balot-nep: [ 280  205  -10  -44  235  341  440 -263    3 -138  275 -113 -213  -14
 -122   87 -128  -12  442  157   11  -71  425  -27  107 -379  -23 -214
  -82   91   58]
viv-vaf: [  58   80  -20   12  103  -94   92 -182  -88 -101   -7   57  -84   82
  -24  -93 -217  168    5  -56 -130  -85   42  129 -191  104  -62   19
  253   57 -219]
viv-vaf: [-127 -220   83   86   31 -301 -207  105 -125  110  193  -32  -62  -65
 -137  -37  -19  -35  -27 -309  -66  -89  -68  331 -320  184  -33   65
  313  277 -216]
rutek-sis: [-174  -65  214 -163 -559  -75  -77  378  205  -64 -358  -55 -194 -219
 -302 -389 -204   17  -51 -456  -90   37 -414  -34  -79  195  282  139
 -162 -139 -397]
balot-nep: [-169  -77  130  -49 -484 -336 -194   90  107 -141 -155   78 -136  -95
  -63 -163  -33    3 -268 -523 -189  -16  -75   90  -84  156  126  125
   94  -13 -332]
rutek-sis: [  85   93   18  116  144  128  -15 -187  -75  -92  286   77   -3   92
  105  242   74  -57  -23   93  124   60  250   29  185 -158 -120   -7
  111  149  257]
sig-pel: [ -14   40 -180  -20   99 -111  -99  103  146 -201   91  203  126   14
  264  237  392 -171 -152  250    0   -7  425 -102  333 -190  -38 -165
 -111  -61  407]
balot-nep: [-150 -221  207  117 -295 -272 -225  100  -92  259  -68  -27   43   30
  -80 -158  -89   31 -187 -455  -15  117 -399  120 -275  265  -70  220
  280  119 -226]
viv-vaf: [   9 -161  227   80 -611 -129 -120  -62  117  -48   79  -38 -100  -72
  -43   97   83 -292 -198 -529   -3  219  190  -37  228  -46  104  141
 -119   43  -25]
rutek-sis: [  18  -34  248   37 -312   99    1  209   60  -11   56  -13 -143 -129
 -179 -107 -117  -89   38 -516   52  166 -215  -10  -22 -143   77  127
  157  170  -70]
balot-nep: [-111   54  -70  -13   11 -146 -134   18   -9  -71 -171  153   64   70
  105  -58   17  145 -214   71  -67  -57 -103   13  -42  160  -20   46
   90 -108  -54]
sig-pel: [ -29   55  -48   29   43 -186  -59 -144  -68  -41  -35   64  128  146
  182   27    1  143 -199  -53  -86    2   -2   22  -55   29 -175    3
  251   47  -19]
balot-nep: [ -54   43   43 -116 -470 -318   41  237  245 -167 -395  184    8  -12
   62 -285    2   82 -232 -452 -267   86  -95 -189   -7  -65   28   -6
  129 -179 -178]
viv-vaf: [ 192   45   -3  -16  112  340  241  -72   66   -1  365 -140  -98 -135
    1  245  173 -252  349   43  123   17  352 -108  211 -499   32 -176
 -191  151  294]
sig-pel: [-149 -154   63   19 -121  -40 -279  176  -22    4  -31  -40  -34 -124
 -142   -7  -13  -96 -134  -82   68   -1 -184  145  -14  262  181  153
 -118   11 -110]
rutek-sis: [  58   92  -57  -63   16  -66  158 -119   47  -58 -114   51  -19   88
   69 -117 -114  104   36  102  -99  -35   70  -63  -48   70  -64  -45
   32  -93  -67]
rutek-sis: [  -3 -234 -130  153  365 -144 -310  -23 -214   69  323 -123  302   40
  193  353  136 -202 -192   64  115   68   66  235  -27  115 -145   51
  228  362  239]
rutek-sis: [ 114  -28  -65  -94  -31  -27  230  111  170    0   -2  -94   50  -48
    0   16  166 -146  189   41  -76   29  301 -169  158 -294  -17 -245
 -210  -71  144]
balot-nep: [ -80 -147  -69  -11   50 -183 -108   59   46  168   26  -11  150   56
  169   24  140 -126  -34  232   62   25   19  -30   -2  223 -109  -14
  -80   -4  188]
balot-nep: [ -40   32  -61 -128 -264 -330    6  128  330 -242    1  274  -63  -21
  274  -47  229 -187 -115  -76 -140    6  385 -147  174  -43  -38 -104
    9  -43  204]
rutek-sis: [  14 -130 -153  -30  193 -140   21   39   74   85  230  -15   56  -50
  150  156  298 -233  145  222   -6  -93  360    9   28  -89  -58 -184
 -109   73  251]
balot-nep: [  47  154   -9  -63 -169   59  166  -12  139 -102 -210  113  -41   41
   10  -78   52   79   -1   62  -73   18  116 -215  182 -167   38  -87
 -177 -270   24]
rutek-sis: [ 129  -71 -152   23  275  -79   23    7  -47  -82  200  -59  144  -19
  137  183   69 -138   11  -36  -50   14  215   80  -26 -158  -83  -98
  200  243  144]
balot-nep: [ 144  150  114   65  233  382  193 -122 -180  -27  157 -108 -173   -6
 -281  -18 -307  156  273   -7   98  -24 -103  123  -91 -138   15   21
  128  147 -134]
sig-pel: [  12 -135  145   93 -129  -69 -133   21  -47  -13  193 -114   24   -9
  -68  101  -52 -160  -89 -278   75  160   32  121   65   40  -48   88
  118  245   28]
viv-vaf: [ 77  -7 -55  15 116  28  57 -22 -19  34  31  -1  75  34 100  21 -35 -30
  32  49  21  48 -24 -35 -45  -4 -63   9  96  65  92]
sig-pel: [  93  -44  -83   26  414  154   88  -47 -104   80  188 -157   43   46
 -113  108  -54  -63  257  489  141  -47  177  105   47  102  -55 -113
 -173   52  147]
balot-nep: [-104 -187  146   76 -139 -169 -248  151  -84   71  120  -81   31  -79
  -51  -13  -69  -77 -150 -478   19   92 -277  189 -195  114  -21  171
  318  312 -125]
rutek-sis: [  58   65  171  -90 -326   61  211  -75  111  -93  -66 -152 -203  -46
 -251 -138 -165   18  152 -203  -74   25  132  -54  113  -99   81  -67
 -214  -87 -226]
viv-vaf: [  71  -20  -57   -6   40  172   10    1   47  -15  213  -56   14 -133
  124  231  213 -224   71  -41   80   23  153  -78  140 -307   70  -50
 -103  114  237]
viv-vaf: [  27  174  -28  -76   34   81  102  -89   52 -231   57  194 -301  -98
   -1 -103 -140   71  104  -57  -88 -180   70   72 -141   -3  131   42
  136   32 -154]
sig-pel: [  46   35   61   82   50   16   66 -161 -147  110  -61  -70   77  155
  -56  -40 -153  185  -16  -20   -3   57 -129   19  -84   29 -140   28
  141   -2 -108]
viv-vaf: [ -28  267   82  -77  -78  315   49  -21   95 -250  -46  121 -235  -27
 -121  -49 -101   97   57  218  114  -44   35  -75  259  -17  140   19
 -242 -168   29]
sig-pel: [-141  -46 -211   85  249 -213 -257  -72 -108  172  -65  103  395  216
  370  223  363   78 -317  402   42  -14    5  -62   81   82 -229  -53
   17 -121  304]
balot-nep: [-141 -342  -18  -10 -149 -405 -219  349  149  219   59   70   95 -105
  168  -79  213 -315  -67 -169  -11   58  -86   24 -188  257  -26   68
  102  140  138]
rutek-sis: [-166 -213   51  117  298  -32 -349  210 -223  236  212 -180  216   10
  -66  118   16  -37  -64   90  226   48 -335  251 -125  240 -129   91
  166  305  112]
viv-vaf: [   7  -12  -83  -14  242   46   11  172  -36   41  -24  -14   91  -20
  -21  -27   -5   36   76  136   22  -29 -121   20  -83  -13  -15  -51
   59   32   54]
balot-nep: [  49  -35   23   27   63  109   31   62   52   50  267    4  -38  -66
   49  133  156 -203  154   32  123   41  159  -33   96 -186  -29  -54
  -24  147  267]
rutek-sis: [ -48   57   85   28   48  115  -35   53  -48   16   62   57 -102  -18
  -86  -57  -80   74   58  -13   81  -26 -163   63  -75   31    8   68
  105   66  -24]
sig-pel: [-155 -221  146  -22 -472 -314 -200  243   91  138 -187  -79  102  -81
   17 -161   23  -78 -240 -576  -92  151 -351  -35 -137  109   16  140
  123   61 -178]
viv-vaf: [  85  155   93   25  136  276  143 -156 -103  -42  142  -99 -106   38
 -151   35 -168  119  179   60   92   -9   15   44   46 -143  -46  -33
   25   89  -27]
rutek-sis: [   5 -120  -14   72  211  148  -46   91 -156  222    0 -172  122  -25
 -145   47  -17    6   92  126  110   15 -226   64  -89   32   31   20
  -75   17   -5]
balot-nep: [  51  -18  181  -57 -300  -33  192   72   76   46 -160 -132  -99  -18
 -225 -265 -243   60  125 -328  -91   96 -145  -56  -91   -3    9    5
   13  -23 -262]
rutek-sis: [ -18   45  -41 -113 -453 -264   82 -162  315 -123 -176  282 -151   45
  274 -121  128 -130 -123   47 -147   -7  341 -239  150  169   50   18
 -227 -308   51]
sig-pel: [ -59   70 -147  -43  299  -12  -32   17   15  -43   95  148  -19   19
  126   38  113   22   67  393   34 -164  128   43  -17   83  -40  -82
   -8  -16  161]
viv-vaf: [-196 -279  -83    2 -128 -251 -323  295   52  273 -103   31  240 -115
  266   13  292 -181 -237 -186   12   50 -368  -64 -180  134   36  133
   60   36  113]
viv-vaf: [ -63   43   16 -120 -454  -74   20   46  259  -13 -232   79   33  -33
  217  -60  205  -75 -147 -152  -60   92   -9 -327  197 -137   48   -9
 -224 -231   98]
sig-pel: [  87  -24   29   23 -155 -184   37  -81   18 -109  -21   10   39   58
   78  -27 -115  -23 -136 -312 -121  115   70    7  -33    6  -78   47
  233  108  -82]
rutek-sis: [ 455  521  -23   46  419  737  664 -633  -86 -309  285   89 -415  143
 -204  158 -270  173  558  599  102 -126  676  -85  316 -443   19 -205
 -229 -154  120]
sig-pel: [ -11   10  -45    4  175   39   74   71  -54  213  -27 -109  210   70
   40   46  173  105   85  120   24    5  -87 -111    2 -257 -165 -171
   -3  -28  136]
sig-pel: [   6   40  102  -19  -95  170   59   16   26  -20   10  -21 -185  -82
 -183  -73 -103   -5  133  -26   52  -23  -42   12   16    5  129   41
 -131  -40  -95]
sig-pel: [-378 -163   55 -177 -553 -403 -344  438  243   38 -440   37   73 -148
   16 -261  194   -3 -345 -299 -138  -18 -372  -95  -20  254  166   70
 -209 -246 -209]
viv-vaf: [ 211  245 -125 -108  207  364  424 -148  114  -64  -65  -11  -57   64
  -12   13    8   46  349  570   48  -48  321 -271  273 -254   11 -244
 -413 -296  212]
balot-nep: [  79  -31   27  186   62    5 -111 -219 -222   67   15  -77  258  200
  106  179  -82   70 -259  -90   70  204 -118   29   44   28 -179  130
  228  109   58]
sig-pel: [  34 -138   15  127  121   -5 -100  -33 -191  169  134  -90  105  -18
   41   80  -64  -26  -48 -269   32   61 -252  131 -257    2  -54  140
  329  265  -53]
viv-vaf: [ 131   40  -33   30   65  -58   51 -170   34 -274  270   97 -135   12
   53  147  -26 -158   14    8  -33  -11  480  117  129  -21  -16  -36
   88  159   95]
[ 189   -6   78  -27 -124   67  235  -60   63 -119  151 -202  -85  -77
 -154   71  -48 -142  181 -277  -71   77  322  -16  140 -336   22 -143
  -68  126  -41] => rutek-sis
[ -82   80 -143  -20  345   88 -116  -69  -56  -43  113   68   29   48
  116  131   89   34    8  522  127 -145   88   69   76  158  -30  -38
 -117  -26  190] => balot-nep
[  60   96  126   49 -457  -32   43 -137   93 -137 -152  174  -94   43
   65  -45  -28   19 -218 -402  -96  148   33 -158  122 -129   48  128
   77 -122  -82] => sig-pel
[ -28  -31   57  -39 -150  -45    5   45   -5  -24 -201  -59  -72  -43
 -182 -181 -201   89  -24 -150  -88  -17 -177   55 -118  172  120   77
  -34  -86 -299] => balot-nep
[-123 -192 -109  -26 -108 -279 -212  231   56   79 -199   36  187  -70
  138  -34  169  -84 -236 -141 -102   12 -177  -21 -108  130   66   54
   17  -60  -28] => balot-nep
[ -26  -48   18  -33   19  -47    7  137  -31   40  -83  -75    3  -60
 -115 -133 -116   71   42 -160  -65  -29 -209   69 -189   38   30   12
  113   57 -184] => sig-pel
[  80   40    6  -11   16   34  125  -62   15  -90   78  -30  -95  -24
  -98   30   -8  -17  113  -23  -54  -43  229   29   56 -145   25  -98
  -47    8  -41] => viv-vaf
[  74 -146   51  -34 -261 -170   54  132  170  -89  122   15 -137 -168
  -14  -33   36 -284   58 -412 -111   57  211   15  -32  -93  101    1
   62  152  -30] => balot-nep
[-276   -2  -92  -76  -60 -255 -325  172   81 -115 -156  273  -43  -59
  145 -102  120   61 -275   77  -65 -172 -149   84 -101  335  109  109
   37 -112  -69] => sig-pel

veso-gof: [ 143  234   51 -167   20  101  163  -26  288 -126  159 -178   66  -32
  -31  139   54  185 -128 -209   79  474    4 -428  103   11 -149  -32
   51  -59   15]
lobop-kon: [ -71   24   55 -120  352 -115 -173  169   -7 -153  214  -32  -31 -339
   34 -254 -258  332  124 -148  170 -236  248 -324   36  122 -352  115
   36   17   24]
veso-gof: [ 196   32  199 -383  158 -257  215  304  -12  -46 -373 -116  319  263
  134    4  451   -5  -53 -414 -240  384 -175  103 -326 -271  107 -119
  256   60 -136]
veso-gof: [  94   88  -15  144  -94   69  246  155  115   33  -96  -75   89   74
 -113  -67    3   59 -120  -52   11  232  -82  -17  179    0 -120 -103
   -2    9  151]
lobop-kon: [ -12   41 -143  324   48  234  -96 -151  -78  141  208  124 -222    4
    6  223 -186 -142   -4  548    0  -35    8  239   99  -60  119  -22
 -226  119   19]
kazog-gugo: [-166 -176  -81 -129  -12  271 -389 -172   14  -51   92 -138 -231 -445
 -158    7 -436   76  137  -95  168 -642  537  -10  142  234 -297 -273
   91   50  100]
veso-gof: [  80   64   32  120   13 -111 -114 -144  -14   95  -27  135    5   66
   71  167  257 -324  161  224 -175 -139 -111   -1 -203  -41  250  139
  -24    9 -134]
kazog-gugo: [  46 -207  -44 -145 -146  139   12   86 -164   59 -137  -73  103  110
 -123 -227 -120 -128  -46   17  -62 -336  207  539  -72  -92  -96 -350
   99  232   83]
kazog-gugo: [ -62  110   -8  -32  281 -298  117  122  -72 -228 -175  303  249   10
  352  -59  123  426 -192 -121 -181  594 -170  -51   50 -230   66  207
  -39   -7   16]
kazog-gugo: [ 173   21   -7  213 -110 -172  243   -4   26   76  210   57   45  185
  -62  -51   89  -96  -36  254   93  203 -326 -235   35   20  216  342
  -52 -138   24]
lobop-kon: [  77    2    2 -348  144 -146  113   10   16 -201 -237 -115  231   47
  208  -17  143  346  -79 -518 -170  211   35 -239  -56   -7   63   85
  190  -73   57]
mas-fuzim: [-127  -63  112  -73 -140  125 -292 -172   77   82  144   30 -239 -188
 -120  198  -12 -323  126   79  122 -262  113   47 -133   51  -58 -150
   12  -13 -229]
veso-gof: [ 165  -87  -78  157  -20  166  161   47 -105  101 -259  -21   23  134
  -10  -62  -11   17 -117   19 -163  -26   82  465   80 -123   62 -329
   72  170   56]
mas-fuzim: [ 121  -17  -82  102  144  -57  178  224  -94   -4   44  -49  106   83
    8  -86 -128  139  -76  198   31  143  -64   53   85  -76   29   56
  -32  113  182]
kazog-gugo: [  79  -11   -8   78  220 -167  105   81  -68  -49   67   38  -14   -9
   98  -24  -25  251  -49   39   61  255 -109 -137   81  -64  126  165
   26  -77  -11]
kazog-gugo: [-161   33   83   42 -130 -183  -88  -10   77   -1 -102   58   10  -44
  -14    7  180 -142  131 -121   18  -88 -148 -223  -67  132   23  192
  -30 -174  -56]
mas-fuzim: [ -41  -95   39  244  -49 -378 -163  -47 -140   65 -246  146   25   31
   59   59  335 -325  260  217  -97 -280 -196   57 -193    9  421  194
   21  -83 -139]
lobop-kon: [ 167  -56  -17  198  128   85   74  149 -104  185  162  -96 -184   46
 -225  -10 -165  -60    7  391  169   61   -5  276  143 -165   35 -218
   37   40    5]
lobop-kon: [  11  -13  -18 -147 -128  298  -82  -74  228  -25  152 -203 -100 -290
 -258   53 -305   52  -22 -162  183 -167  324 -215  209  174 -364 -255
  115   -6  157]
kazog-gugo: [ 143  -52   31   55   32  -32  196  260  -41  113 -240 -150   65  137
 -108  -85   73  -18  -10  -99  -44   43  -72  177   26  -70   10 -169
  129   21   79]
lobop-kon: [  80  135 -111  374  138  122  -98 -111  -58  137  244   43 -210  -54
 -186 -126 -183  -24  138  470   77 -197  123   98  255  -28  -57  -62
 -106  -27   45]
lobop-kon: [ -20  -56   27  193   74 -167  -45  117 -164  110 -214  136   35   81
   87 -136  145 -163  145   68 -167 -309  -93  216 -160   -7  108   96
  -34   58  -52]
lobop-kon: [ -47    7   89  274  109  -40   20  182  -27  120   48  204  -99  -76
   56 -196  -57  -24   45   14    0 -192  -94    6  -41   87 -186  160
 -119   39  -78]
mas-fuzim: [  16  207   13 -208   87  -10  114   26  256 -227   51  -81  154 -128
   80  128   -2  340 -151 -300   33  512    4 -500  142   26 -178   84
   33  -75  121]
kazog-gugo: [-216 -190  146  119   72 -422 -323  -11 -203   89  214  254 -203 -121
   50  -89   75 -286  325  262  174 -467 -206 -127 -292  108  220  474
  -73 -183 -297]
lobop-kon: [ 164   55   14 -329  282  131   77   97   -1 -126  -54 -200   92  -11
   78  -94  -63  351 -103 -341  -85  141  274   61    2 -124 -200 -285
  175  140    8]
mas-fuzim: [ -73   15   35  -87   39  -58 -191  -85   87  -70 -126   34    8 -205
   60  182   72  -26   94 -142  -69  -86   96 -173  -50   55   -1   -2
   75  -33  -24]
kazog-gugo: [ -32  -79   25  245 -138 -225  -62   -6  174  -67  -36  -39  -26 -350
 -118  -52  -36   36  166 -142  205 -311    9 -588  157  380  -31  247
   91 -204  108]
mas-fuzim: [-235  213  114  133    3 -178  -74   25  107  -33  109  166  -61   -3
  122  204  223 -117   53  134   81  353 -332 -262  -95    3   72  299
 -246 -127 -186]
veso-gof: [-290  -49  168 -266 -156 -321 -419 -118   12 -107  -53   22   36 -137
   20   67  296 -362  327  -98   57 -410   -7 -202 -379  133  102  172
   26 -110 -247]
kazog-gugo: [-215   35  156 -121  193 -235  -82  220  -48  -74  164   98  -50  -62
   92  -55   20   97   30  -17  178  234 -173 -118 -124  -75  -91  196
  -92  -77 -181]
lobop-kon: [ -62  108   33  182 -140 -161 -126 -203  180  -60   91   89  -18 -195
  -29  -26  113  -84  176  -28   70 -219  -37 -518   40  273   -4  309
  -44 -199  -33]
mas-fuzim: [ 175   30  -76  439 -198  323  128   -9  174  248 -115 -124 -147  -74
 -300  -16 -136 -162   38   35  -10 -320  111   18  293  214 -181 -239
   27    2  207]
lobop-kon: [ -53 -126  -16 -181 -123   -9 -109   23 -178   46 -209 -113  108  241
   56  168  190 -372   87  151 -146 -209  -22  438 -343 -112  276 -148
  -17  211  -53]
mas-fuzim: [-431 -152   44  141  -84 -230 -218  143 -181    0  -55  270  -59  -64
  137  -10  -13 -179   88  197   89 -185 -211  175 -175   56   73  252
 -251   22  -91]
veso-gof: [ 142   21  -35   23  162   91  202   98  -89    1  -67   12   51  130
   95 -182  -46  252 -158  -98 -114  169   45  233   69 -135  -65 -132
   23  110   14]
veso-gof: [-190  -67  131   81  -96 -233 -241  -62    3   30  215  152 -130 -149
    2  -33   69 -278  234  118  168 -379 -128 -276 -220  208   42  365
 -101 -123 -210]
lobop-kon: [ -80  -55  123   27 -175 -138    1   57  -19   83  -76   97   33  140
   70   54  252 -337   58   16  -46  -83 -251   66 -298   30  145  155
  -77   20 -177]
veso-gof: [-164  -63    5   69 -219  -92  -55   76  -57  -30 -237  -17  109   41
  -21 -154  111 -152   81  -41  -12 -274   -6  173  -83   95    2  -55
  -58   69   17]
kazog-gugo: [ -74   34  -14  -80  -81 -176  -18 -149  -80  -58 -136  240  178  190
  197   48  263 -105  -36   41 -230  165 -185  108 -165 -140  248  185
  -62  -29  -73]
kazog-gugo: [ -39 -106   67  -88  238 -274 -185    0 -155   65  128  -16 -167  -27
    2   71   42  -50  231   95  106 -129 -112 -159 -134  -19  243  266
   82 -230 -142]
mas-fuzim: [-115  -77   70  258 -169  -47 -220  -91  -40  186 -142  124 -167  -52
  -93   43  155 -422  232  150  -34 -456  -45  182 -123   90  111  -32
  -31  -48 -166]
veso-gof: [ 125 -194  133  -33  -11 -227   57  188 -128  121 -140   65   79  135
   21   54  220 -304   37  102  -64  -31 -203  246 -301 -156  249    0
  131   91 -151]
veso-gof: [-175  -60   75  145   38 -146 -155   38   66  -24  182  140 -153 -301
   50   60 -121    4   99   27  198 -154  -74 -382  -16  221  -70  320
  -90  -98  -61]
veso-gof: [  62   44  193  -71   -1 -134   48  136  151    9   62  -37    6  -77
  -81  -41  138  -68   49 -183  112   80  -94 -268  -93   40 -126   46
  106  -86 -140]
veso-gof: [-133  -20   16  279  -58  -17 -137  -72   63   63  296  169 -226 -252
 -107  -56 -208  -59   95  212  231 -224  -25 -254  132  199 -129  229
 -129 -132  -24]
mas-fuzim: [ 197   89 -176  119  245  128  163   30  -44  -13 -128  -27   86   45
   82   27 -126  302 -126   45 -195  207  104   94  236 -118   17 -104
   28   98  248]
mas-fuzim: [   0   -7  116  -26    6 -110   76  167   78  -42  139   43   29  -51
   50  102   34  -33  -77   49  136  263 -169 -158 -109  -23  -14  112
  -35   54  -92]
lobop-kon: [ -13  100 -143   21  207   -3   13  -70  -10 -221   72    4   58 -112
  175   -3 -154  437 -102    8   12  238  122 -188  206    0   -2   84
  -68   26  130]
mas-fuzim: [ -63    9  167 -218    4 -264 -331  -68   47  -14 -216  -51   60 -121
  -14   82  354 -330  358 -213 -114 -434   66 -187 -328   84   80   39
  178  -96 -182]
veso-gof: [ -69   76   86  247 -246 -190   74   -9  148   64  -53  175   25   22
  -62   63  235 -229   23   65   34  174 -333 -225   20   70   95  231
  -75 -191  -49]
lobop-kon: [ -12  -98   75  191   73 -235   59  192  -14   -8 -166  125   43 -117
  146  -50   70   55   29 -137  -21  -81 -143 -163  -73  122   45  223
   16    2  -22]
mas-fuzim: [  43  112   32  147   -5 -192  161   58   25  -29  109   52   61  120
   13  -94  136   45  -27  118   84  292 -249 -183   38  -28  101  224
  -81 -107  -44]
mas-fuzim: [-157  -95   25  160 -125   85 -136  147  -81  147   30   98 -124  -55
 -194   28 -134 -310   27  400  133 -119   -3  453   11 -121  -94 -260
 -102  143  -21]
mas-fuzim: [  27   -9  125  -51 -120 -131    4   21  166  -43   25  -44   35 -113
  -42   80  134 -107   45 -138  105   17  -78 -329  -92  121   -2   96
   83  -71  -81]
veso-gof: [  42  133  164 -330    1 -202  155    8  154 -164   34  -30  170  135
  167  124  338   86 -112 -318   -9  564 -248 -358 -201  -83  102  192
   61 -122 -195]
kazog-gugo: [ 147   67   46  -62 -169  -81  243   90   91  -73 -258 -167  264  205
   11 -104  300  -16  -60 -267 -104  139  -86  -39  -83   15   55  -79
   90   47   14]
kazog-gugo: [ -99  -27   55  -69 -186   16 -145  -71  105    7 -113 -117  -33  -86
  -83  134  106 -215  131 -138   30 -234   49 -107  -94  152    0  -63
   43  -47  -41]
kazog-gugo: [  13  -61  -11  -24  121  251  -64  104  -68  105  100  -76 -158  -60
  -93    8 -249  -15  -17  116   59 -140  191  304   26  -73 -188 -283
   -4  168    8]
lobop-kon: [ 144  -62   27  -46  222 -171  -70   -6 -150   99 -100  -13  -19   94
   51   91  168 -113  160   73 -143 -112  -52   82 -167 -125  284   60
  142  -51  -92]
[  99  -23   10  143  -14   51  125   56   46   74   87  -15  -99  -27
 -130   29  -88   35  -85  110  132  200  -60    7  164  -49  -10  -89
   40  -48   12] => lobop-kon
[  -6  -13  -95  392  -60  152   86   43 -115  202 -110  148  -80  147
    2  -35  -54 -152  -38  279 -130 -119  -95  398   71  -33   50  -54
 -176  118   67] => lobop-kon
[ 196  178 -140 -318   37  325  273  -19   78  -82  -17 -251  188  243
  -65  -14 -100  301 -273 -177 -129  480  161  135  215 -207 -165 -328
   76   78  248] => kazog-gugo
[ -33 -114   10  248  -10 -215 -100   68 -197  173  -56   97  -59  123
  -10   53  142 -370  204  400  -21 -269 -219  211 -186  -33  325  168
  -79    5  -78] => lobop-kon
[  80 -127   -7  -62   66  106  -20  142 -190  140 -219  -54    5  133
  -79  -23   -4 -157    5  109 -133 -137  115  615  -87 -239   31 -402
  109  198   -8] => lobop-kon
[ -34  158  -29   64   69  -76   38 -185  195 -181  346   26  -76 -177
  121   91  -83  329  -48  -74  192  295  -92 -730  174  220    1  444
 -113 -235    8] => mas-fuzim
[ -24   52 -123 -388   80  189  -64 -115  -54 -165 -123 -118  146   44
   40  -52 -100  262 -108 -205 -157   89  323  241   84 -163 -133 -320
   89   98  134] => lobop-kon
[ -76   32   12  175   52  -65  -20   29 -105   78   98  117  -91  102
   58  -35   41  -92   52  228   20   -5 -162  101  -68  -33   95  156
 -163  -10 -105] => mas-fuzim
[   1 -168   -9  236 -120   25  -98  -48  -74  135  -29   46 -136  -80
  -82  -57  -61 -218  124  141   33 -476   59  143  -34  136   58  -24
    3   39  -38] => kazog-gugo
[  44  -82  -18  -40   77   -2 -129  -27  -39  -51 -156  -15   44 -147
   64   14  -15   14   71  -81 -103 -282  216   71  -62   29    1 -130
  110  131   14] => kazog-gugo
[ 166  -43    3 -539  179    8   41  103 -104 -108 -202 -204  274  144
   43 -138   52  155  -45 -336 -215   -4  242  232 -158 -209  -79 -275
  265  152   75] => mas-fuzim
[  91   38 -111 -212   61   90  125    7  -85  -88  -66 -120  175  218
   82   31    2  144 -148   12 -127  267   53  221    1 -189   87 -146
   12  137  115] => veso-gof
[-107 -185 -120  397 -173  117  -56  -61 -191  220  105  146 -225   17
 -169 -247 -278 -164   68  357  101 -503   12  332  155  120   -8   37
 -154  -21   77] => veso-gof
[ -36  -85  104  282 -407 -419   55  -77  -27   65 -427  246  213  234
  145   21  617 -503  132    4 -231 -175 -435   30 -341   93  487  312
  -33  -75 -195] => kazog-gugo
[ -55    4  -92  187  -80  -16  102  -17 -112    0 -251  167  110  187
  171   -2  123    0 -111   83 -204  131 -136  305    2  -92  183    8
 -130   89   34] => lobop-kon
[ -97  135   29 -127  -57   33 -135 -132   69   -8 -209  -23   26   39
  -13  106  216 -113   88 -165 -154    9   43   48  -44  -46   -2 -138
   29  -84  -60] => mas-fuzim
[-111  105  122 -264  -23  -36  -31 -164  374 -283  368  -14  -45 -393
  113   48 -119  374  -74 -541  259  176   55 -987   59  373 -313  401
   15 -244  -66] => mas-fuzim
[ -75  -59  145 -185  -78 -159   72  184   37  -61  191  -67   34    5
  -66 -178   -5   15  -17 -138  247   74 -127 -204 -110   66 -132  149
   10  -73  -90] => veso-gof
[  53  148  -27   14 -250  160    6 -319  218  -67    3   19   11  -43
  -94  112  105  -30  -89  -42  -24  199   90  -94  166   -5  -20 -188
   36  -76  -32] => lobop-kon
[-116 -194   26   -3 -217   41 -206  -82    5  122   90 -101 -204 -120
 -214  144  -98 -321  164  125  199 -392   37  -14  -54  161   60  -25
   34  -89  -33] => kazog-gugo
